x =
-0.24,-0.53,+0.61,-0.83,-5.78,+2.28,+2.69,+1.31,+1.82,+1.41,+0.00,+1.27,-1.35,-1.24
+0.09,-1.17,-0.37,+0.22,-0.45,-0.44,+0.86,+0.60,+0.08,-1.28,+1.05,+1.30,-0.31,-1.03
-0.28,-0.78,+0.76,-0.34,-4.80,+1.86,+2.16,+1.31,+1.06,+1.16,+0.25,+0.73,-1.38,-0.73
+0.11,-1.26,-0.12,-0.33,-3.76,+0.92,+2.47,+1.21,+1.39,-0.43,+0.97,+2.33,-0.88,-1.81
-0.07,+0.37,-0.70,-1.18,-1.23,+0.31,+0.89,-0.09,+1.45,-0.19,-0.44,+1.17,+0.19,-1.49
-0.05,+0.14,-0.24,-0.19,+0.50,-0.25,-0.19,-0.18,+0.04,-0.23,-0.13,-0.01,+0.18,-0.18
+1.14,-1.58,-0.50,+1.14,-0.22,-0.69,+1.49,+0.67,+0.38,-1.99,+2.15,+3.31,+0.21,-1.02
-0.37,-1.32,+0.58,-0.24,-4.62,+1.50,+2.29,+1.53,+0.86,+0.51,+0.66,+0.96,-1.55,-1.12
Counting starts at 0.
What is the top-right entry? -1.24
The entry in row 0 and column 2: +0.61
The maximum: +3.31
The top-left entry -> -0.24
The entry directly below +0.50 -> -0.22
What is the bottom entry of the column that holds the smallest entry? -4.62
The entry at row 1, column 0 is +0.09
What is the entry at row 2, column 0? -0.28
What is the entry just left of -0.25? +0.50
The entry at row 2, column 1 -> -0.78
The bottom-left entry is -0.37
What is the entry directly above -4.80? -0.45
The entry directly above the largest entry -> -0.01
The top entry of the column that holds the smallest entry: -5.78
What is the entry directly below the largest entry? +0.96
What is the entry just left of +1.39? +1.21
What is the entry just left of the smallest entry? -0.83
The entry just left of -1.81 -> -0.88
What is the entry directly above -1.23? -3.76
The entry just right of the largest entry: +0.21
The entry just left of -0.22 -> +1.14
What is the entry directly below +0.76? -0.12
The entry in row 0 and column 1: -0.53
The bottom-right entry -> -1.12
The top entry of the column that holds the largest entry: +1.27
The entry directly below +2.15: +0.66
What is the entry just left of -0.50? -1.58
What is the entry directly above -1.38? -0.31
The entry just right of +0.50: -0.25
What is the entry directly above +0.08? +1.82

Read these off the grid that follows.
1) Report the entry just left of 7438.
2) Report the entry just left of 4237.
3) Report the entry just left of 5989.
4) Report the entry just left of 5616.
5) Report the entry just left of the smallest entry.
6) Report the entry just left of the largest entry.
7) Report the entry just right of 6272.
[[6607 8180 6272 7639 4898 7432 6362 6517 3628 4562 5072 3067 6026 7168
  2093]
 [6956 8755 5654 7370 7145 7287 7441 5168 4009 5844 4589 2908 6139 8056
  1642]
 [6703 8238 5493 6974 7096 6920 7200 4996 4237 5885 4617 3248 5989 7692
  2151]
 [6615 8017 5377 6752 7281 6725 7178 4814 4428 6044 4621 3459 5941 7584
  2435]
 [4020 2576 4110 2892 6095 3117 4426 3703 6862 6185 5283 7268 4516 3614
  8125]
 [3960 2444 4060 2780 6127 3016 4382 3638 6941 6227 5290 7370 4482 3531
  8271]
 [6908 8682 5770 7438 6754 7332 7265 5413 3928 5616 4670 2915 6127 7921
  1690]]
1) 5770
2) 4996
3) 3248
4) 3928
5) 8056
6) 6956
7) 7639

data =
array([[-1.73, +4.41, +1.79, -0.77, -1.02, -0.39, -0.66, +0.68, +0.03,
        +0.99, -1.22, -0.63, +0.89, -2.09],
       [-1.33, +1.58, -0.90, +0.72, +1.72, +0.46, +1.02, -0.33, +0.46,
        -0.42, +1.66, -1.26, +0.89, -0.60],
       [-1.93, +1.50, +4.56, -0.53, -1.45, +0.11, +0.39, +0.03, +0.03,
        +1.97, -1.06, +0.95, +0.89, +0.47],
       [-1.48, -2.27, +2.71, -1.04, -1.03, -0.28, -0.43, +0.34, -0.75,
        +1.40, -0.56, -0.80, +0.89, -1.70],
       [+1.05, +4.92, +0.08, -0.85, -0.67, -0.22, -0.69, -0.03, +0.36,
        +1.05, -1.72, +0.96, +0.89, +0.28],
       [+2.33, +1.21, -4.92, +0.59, +1.06, -0.18, -0.65, +0.10, +0.96,
        -1.84, -0.34, +0.23, +0.89, +0.17],
       [-0.19, -4.67, -1.91, +1.43, +0.24, -0.10, +0.03, +0.61, -0.08,
        -2.53, +1.15, -0.53, +0.89, -0.34]])
Find the smallest entry.
A: -4.92
Find the entry just right of the smallest entry.
A: +0.59
Find the entry just right of the largest entry.
A: +0.08
Find the 3rd smallest entry.
A: -2.53
The entry just left of +0.72: -0.90
The entry just left of +0.08 -> +4.92
Find the 3rd largest entry.
A: +4.41
Find the second largest entry.
A: +4.56
Find the entry just left of -1.70.
A: +0.89
Find the 1st entry in reading order.
A: -1.73
Find the entry just right of -0.77.
A: -1.02
Find the entry just left of -4.67.
A: -0.19
Find the entry just left of +1.43.
A: -1.91
The third entry in reading order: +1.79
Find the entry just left of the largest entry.
A: +1.05
